In the rows, zero is written as 128.
Facts:
[J824 J864 J66 J443 J452 J599 J661 J899 J865 J275 J367 J926 J724 J184 J444 J357 J33 J500 J575 J883 J149 J245 J778 J763 J422 J988] skostu lerol
[J572 J889 J432 J211 J497 J558 J647 J392 J846 J54 J943 J285 J393 J693 J726 J843 J496 J16 J153 J494 J580 J300 J148 J222 J794 J761 J271 J810 J595 J257 J337 J408 J686 J520 J767 J753 J737 J272 J481 J798] skostu skigi
[J71 J823 J684 J362 J950 J318 J88 J979 J559 J310 J660 J758 J892 J72 J503 J400 J46 J608 J402 J532 J486 J177 J976 J155 J759 J582 J775 J766 J977 J404 J445 J607 J205 J190 J74 J796 J785 J550 J554 J891 J115 J156 J200 J586 J411 J492 J931 J338 J52 J132 J394 J204 J370 J997 J212 J701 J996 J953 J987 J589 J951 J209 J28 J533 J105 J207 J351 J319 J435 J218 J274 J975 J961] skostu stefam
[J142 J964 J154 J102 J543 J453 J82 J689 J301 J530 J792 J627 J681 J659 J305 J527 J719] skostu tronu
[J610 J5 J266 J762 J263 J854 J87 J974 J925 J877 J918 J963] skostu fostel
[J95 J668 J694 J817 J219 J638 J733 J955] skostu fegok
[J352 J228 J524 J84 J774 J539 J920 J30 J986 J307 J164 J80 J529] skostu fogor
klasal J443 <- J572 J432 J211 J71 J610 J266 J88 J228 J393 J899 J102 J668 J72 J726 J608 J843 J82 J766 J190 J595 J785 J638 J891 J156 J200 J792 J132 J627 J257 J520 J701 J164 J987 J589 J105 J529 J481 J975 J422 J961
klasal J586 <- J572 J823
klasal J607 <- J572 J899 J155 J759 J539 J408
klasal J693 <- J864 J46 J149
klasal J432 <- J864
klasal J974 <- J864 J285 J319
klasal J54 <- J889
klasal J582 <- J889 J775 J52
klasal J963 <- J66
klasal J444 <- J71
klasal J492 <- J823 J115 J394
klasal J608 <- J823 J80
klasal J701 <- J142 J352 J54 J84 J46 J486 J153 J494 J638 J627 J877 J659 J520 J918 J481
klasal J497 <- J142
klasal J74 <- J964
klasal J891 <- J452 J362 J318 J846 J694 J543 J724 J74 J686 J28 J435
klasal J627 <- J452 J684 J95 J726 J155 J219 J153 J550 J733 J891 J33 J492
klasal J28 <- J497 J228 J774 J453 J986
klasal J362 <- J684 J33 J492 J686
klasal J30 <- J362 J660
klasal J554 <- J362 J310 J222 J357 J974 J792 J951
klasal J792 <- J610 J496 J263 J156 J30 J209
klasal J319 <- J950 J647
klasal J494 <- J950 J532
klasal J763 <- J558
klasal J595 <- J95 J153 J775 J681
klasal J931 <- J599
klasal J558 <- J599
klasal J486 <- J392 J559
klasal J559 <- J154
klasal J266 <- J154
klasal J84 <- J661 J785 J156
klasal J668 <- J661
klasal J733 <- J979 J846
klasal J352 <- J228 J733 J586 J953 J963
klasal J659 <- J524 J758 J222
klasal J681 <- J310
klasal J798 <- J310 J719
klasal J156 <- J54
klasal J530 <- J943
klasal J977 <- J102 J892
klasal J529 <- J758 J148
klasal J155 <- J758 J338 J149
klasal J200 <- J72 J205
klasal J164 <- J694 J580 J190 J997
klasal J228 <- J400 J184 J796
klasal J393 <- J726 J766 J444 J212 J319 J753
klasal J301 <- J726 J762 J411
klasal J87 <- J762
klasal J367 <- J865
klasal J899 <- J817
klasal J719 <- J817
klasal J943 <- J402
klasal J726 <- J402
klasal J997 <- J496 J539
klasal J453 <- J16 J719
klasal J996 <- J153
klasal J953 <- J263 J810 J920 J951 J767
klasal J435 <- J854 J105
klasal J785 <- J404
klasal J961 <- J539
klasal J575 <- J539
klasal J865 <- J184
klasal J918 <- J74 J997 J481
klasal J610 <- J595
klasal J843 <- J785
klasal J589 <- J785 J257 J961
klasal J500 <- J550
klasal J445 <- J115
klasal J920 <- J33 J337
klasal J71 <- J411
klasal J88 <- J132
klasal J950 <- J132
klasal J204 <- J132
klasal J222 <- J408
klasal J975 <- J408
klasal J211 <- J533 J218
klasal J142 <- J778
klasal J550 <- J207
klasal J762 <- J481
klasal J5 <- J274
klasal J824 <- J422
klasal J864 <- J961
{J824 J864 J823 J559 J892 J865 J275 J402 J496 J976 J761 J554 J638 J492 J204 J701 J209} tropem 781
{J572 J889 J71 J142 J452 J684 J661 J979 J228 J524 J660 J72 J84 J726 J762 J817 J774 J532 J177 J155 J759 J775 J263 J854 J148 J724 J190 J444 J595 J87 J931 J338 J925 J394 J681 J149 J877 J659 J520 J996 J953 J533 J305 J435 J272 J975 J988} tropem 298
{J66 J432 J211 J964 J497 J362 J610 J5 J599 J352 J647 J266 J392 J154 J88 J310 J943 J393 J899 J102 J694 J543 J46 J453 J486 J82 J16 J219 J153 J582 J580 J766 J926 J445 J539 J205 J794 J796 J810 J301 J530 J357 J785 J550 J733 J891 J115 J920 J33 J200 J792 J30 J586 J500 J955 J52 J132 J627 J370 J408 J686 J212 J164 J987 J589 J951 J105 J918 J527 J207 J719 J80 J753 J529 J218 J963 J763 J961} tropem 184
{J443 J950 J558 J285 J400 J693 J608 J843 J367 J300 J977 J404 J607 J689 J156 J986 J245 J28 J481 J798 J422} tropem 206
{J95 J846 J758 J271 J974 J575 J307 J767 J778 J351} tropem 914
{J318 J54 J668 J503 J494 J222 J184 J74 J411 J257 J337 J883 J997 J319 J737 J274} tropem 252

Known rows:
[185  85  89 114 124 122 139 101 136 122 155 138 125  79  87 156  67 172
 119 181 144  87  87 116 132 178 134]: J761
[100 210 153  76 144 115 193 127 135 112 109 148 128  91  88 225 102  97
 159  55  91 251 108 137 144  82 134]: J28
[112 155 127  92 125 160 141 112 142 133 109 111 134 124 156 137 117 120
 166 123 133 182 128 120 136 106 122]: J550
[162 172 100  64 139 173 126 114 159 137 107  77 149 151 158 136 188 119
 116  73 127 130 160  83 122 137 168]: J627
[117 179 122  85 121 161 147 124 132 115 135 127 169  93 122 224  81 134
 135 112 152 212 128 121 175 131 134]: J724
[136  71 119  99 137 138 116 112 152 135 105 154 149 101 136 105 115 152
 155 108 131 135 101 127 127  82 133]: J753
[142 158 158 107 130 128 145 126 134 126 100 129 150  91 162 122  91 116
 131 122  91 150 113 140 128 138 128]: J411
[155 115 135  98 139 155 146 102 158 125 144 104  92  84 107 123 130 131
 188 178 136  93 116  98 124 123 116]: J955
[187  75 134  51 147  87 136 122 130 109 107 166 149 115  97 138 196 118
 117   9  41  93 118 132 111 114 151]: J843
[153  86 111 110 136 136 118 122 143 135 114 159 173  88 133 132  90 156
 128 121 141 125 100 134 139 127 142]: J148
[134  70 122 107 139 141 114 114 157 140  97 153 149 101 142  95 108 151
 159 115 133 138  97 134 121  77 132]: J810
[119 133 132  95 121 154 134 115 138 138 100 113 135 127 168 105 119 122
 168 138 121 162 126 127 128 108 115]: J796
[155  91 112 118 137 136 118 123 149 138 110 157 171  87 133 132  85 158
 129 121 143 124  99 131 136 125 145]: J889
[168  48 112  50 126 133 107 112 129 109 126 136 163 130 137 128 194 144
 128  50 102  89 142 111 135 117 141]: J211
[135 163 155 103 144 111 160 126 139 143  78 148 120 115 134 109 117  95
 160  95  64 167  97 150 101 106 128]: J950
[138  78 119 101 139 141 121 109 157 132 110 148 144 100 132 112 115 151
 155 108 133 138 101 126 127  84 136]: J408
[119 101 115 108 123 140 108 105 146 141  87 145 159 106 162  80 107 135
 158 125 120 166 103 123 117  85 111]: J920

Rows:
No name comes twice in this set of rows, the named rows included.
[146 116  99 116 157 149 124 109 185 142 105 129 137 115 129 111 122 151
 132  93 149 130 112 112 119  91 172] -> J153
[118 144 127  90 126 164 131 114 149 133 106 120 139 119 150 137 112 125
 163 119 133 186 121 120 138  96 125] -> J33
[167 108 126  34 113 161 114 111 115 120 117 102 161 142 164 132 200 116
 138  85  92 115 157  94 132 141 120] -> J82
[158 137 106 100 126 159 118  64 160 117 141 107 107  94 120 104 110 116
 177 181 109 122 117  83 130 128  94] -> J5
[116 201 153  93 134 135 168 126 141 109 118 122 156  76 131 202  81 118
 124  92 114 205 118 129 156 124 142] -> J74
[112 202 152  83 131 133 172 125 135 104 128 126 157  72 122 216  84 118
 125  88 114 216 122 128 161 123 137] -> J318
[185 154 111 148 179 127 128 123 206 152  88 122 147  96 135  87 100 145
  75  78 122  92 103 123  98 128 212] -> J494
[156 159  78 137 157 153 111 100 201 163  78  98 141 139 163  51 129 133
 113 102 147 123 125  97  92 110 176] -> J352
[151 102 144 108 162  96 147 125 157 137  85 185 135  86  98 112 113 125
 150  73  75 146  72 148 101  74 147] -> J285
[194  98  89  97 147 133 107 121 158 132 115 122 172 128 141 120 152 153
  81  72 132  64 140 113 130 162 185] -> J520
[150 144 125  98 121 159 124 126 127 148 102 127 176 102 165 133  95 130
 140 155 130 158 113 122 134 144 121] -> J681

Now the same nodes, written a new way:
Known rows:
[135 126 120 124 139 133 132 115 126 141 125 125 126 132 127 134 137 124
 136 131 137 129 135 138 123 139 128 125 135 117 143]: J610
[138 122 124 116 135 127 115 130 128 140 114 121 136 126 128 129 125 136
 125 132 148 127 134 132 112 132 141 115 139 134 139]: J307
[134 114 147 114 147 129 129 111 129 128  99 124 139 120 141 145 136 122
 134 111 122 132 134 133 116 132 147 123 128 123 149]: J798
[136 124 113 133 141 135 132 129 131 138 124 118 108 139 124 122 138 141
 134 139 142 124 139 133 126 142 129 128 138 101 134]: J46
[139  17  54 209 157 207 195  34 108 112  91 116 104  90  76 134  73 227
 108 239 115 225 121 227 150 245 222  39  97 183  68]: J274
[142 136 137 132 140 133 120 127 126 129 120 103 130 133 133 128 135 123
 128 129 137 129 127 139 121 136 141 113 127 124 141]: J444
[138   6  93 188 159 205 215  12 101 115  82 117 129  75  91 157  75 193
 114 216  95 232 125 252 138 237 209  36  80 200  90]: J5
[111 123 115 107 122 174 109 140 113 135 136 134 117 128 127 156  89 146
 122 124 150 103 101  94 165 129 163 104 128 103 119]: J184
[140 126 112 141 140 132 130 136 130 138 122 120 105 136 128 122 137 140
 131 141 146 126 141 132 126 142 134 128 136 101 141]: J338
[140 133 121 140 139 133 130 137 130 139 124 118 111 136 127 123 135 142
 131 144 145 126 136 129 129 138 138 121 130 104 138]: J572
[135 121 119 124 140 138 130 118 127 131 119 120 120 137 129 137 136 128
 132 126 132 128 137 137 121 142 130 127 137 109 142]: J370
[139 142  97 136 136 136 110 127 130 130 128 123 119 146 113 125 134 144
 130 144 145 127 124 117 130 144 144 119 146 113 126]: J257
[136 124 112 133 141 134 131 128 131 138 124 117 109 140 124 123 139 139
 135 139 141 124 140 134 125 142 128 128 138 102 136]: J132
[137 123 119 125 141 136 130 117 128 131 119 118 120 138 128 136 137 127
 133 126 132 129 137 139 120 142 130 127 138 111 142]: J961
[136 146 126 116 136 140 102 102 119 105 125 111 148 137 133 151 139 113
 131 113 127 134 114 138 124 148 146 110 136 140 137]: J824
[139 132 126 127 140 135 131 120 130 133 121 115 124 138 126 133 139 131
 135 133 132 129 133 136 121 140 133 123 133 113 137]: J211
[134 126 137 136 136 143 119 128 126 130 120  99 119 138 139 124 125 126
 128 117 137 126 120 133 130 139 146 115 128 117 141]: J142

Rows:
No name comes twice in this set of rows, the named rows included.
[136 130 129 140 139 138 122 130 132 136 128  91 111 144 130 103 135 136
 134 133 141 122 124 133 130 140 136 119 132 111 128] -> J102
[137 117 146 116 148 125 128 110 130 127  98 121 139 122 139 141 141 122
 135 113 121 134 136 136 112 133 145 124 131 125 149] -> J693
[129 130 129 129 138 144 127 140 128 141 132 106 113 134 127 118 127 144
 132 143 147 114 124 126 139 133 139 115 126 105 123] -> J66
[135 146 102 135 136 136 112 125 128 122 134 123 115 143 121 127 142 147
 136 145 145 126 126 123 137 149 139 119 141 111 126] -> J496
[130 123 129 116 135 144 125 134 115 138 126 125 127 118 135 147 118 126
 124 127 146 117 129 133 135 130 141 113 125 116 140] -> J228
[135 144 109 125 135 139 111 113 124 115 129 125 128 141 126 143 140 134
 135 129 136 131 123 128 131 149 142 118 140 120 134] -> J761
[132 127 119 129 137 139 126 145 120 145 132 121 114 121 129 127 124 141
 126 145 157 114 134 130 138 131 138 116 126 107 132] -> J774
[136 134  89 136 136 138 111 127 128 131 128 127 112 145 115 126 132 146
 129 141 148 125 128 117 131 147 142 125 151 107 128] -> J318
[135 135 108 119 137 140 110 100 120 109 122 129 134 140 132 156 140 120
 132 113 128 136 125 136 123 154 139 122 146 126 144] -> J554
[137 143 113 126 135 140 102 120 124 123 126 111 136 141 120 134 128 129
 126 129 139 127 113 124 127 141 149 111 142 129 127] -> J883
[139 122 127 122 134 129 121 126 135 135 108 123 129 137 127 132 127 140
 128 128 138 132 133 124 111 136 145 119 139 124 144] -> J271
[130 127 122 128 137 144 134 135 129 142 128 121 110 136 124 129 128 145
 134 141 143 118 132 123 137 136 137 121 129  98 129] -> J16
[128 106 131 120 147 133 131 125 129 136 105 129 118 120 138 134 131 138
 134 121 134 123 140 126 127 132 143 128 132 106 144] -> J28
[140 124 144 112 135 131 112 116 130 126 104 109 148 134 135 140 125 121
 125 113 130 135 123 133 105 134 149 110 136 144 146] -> J575
[139 133 118 135 140 130 125 141 123 143 130 115 117 124 127 119 135 138
 128 148 154 120 137 137 128 134 134 117 130 114 132] -> J524

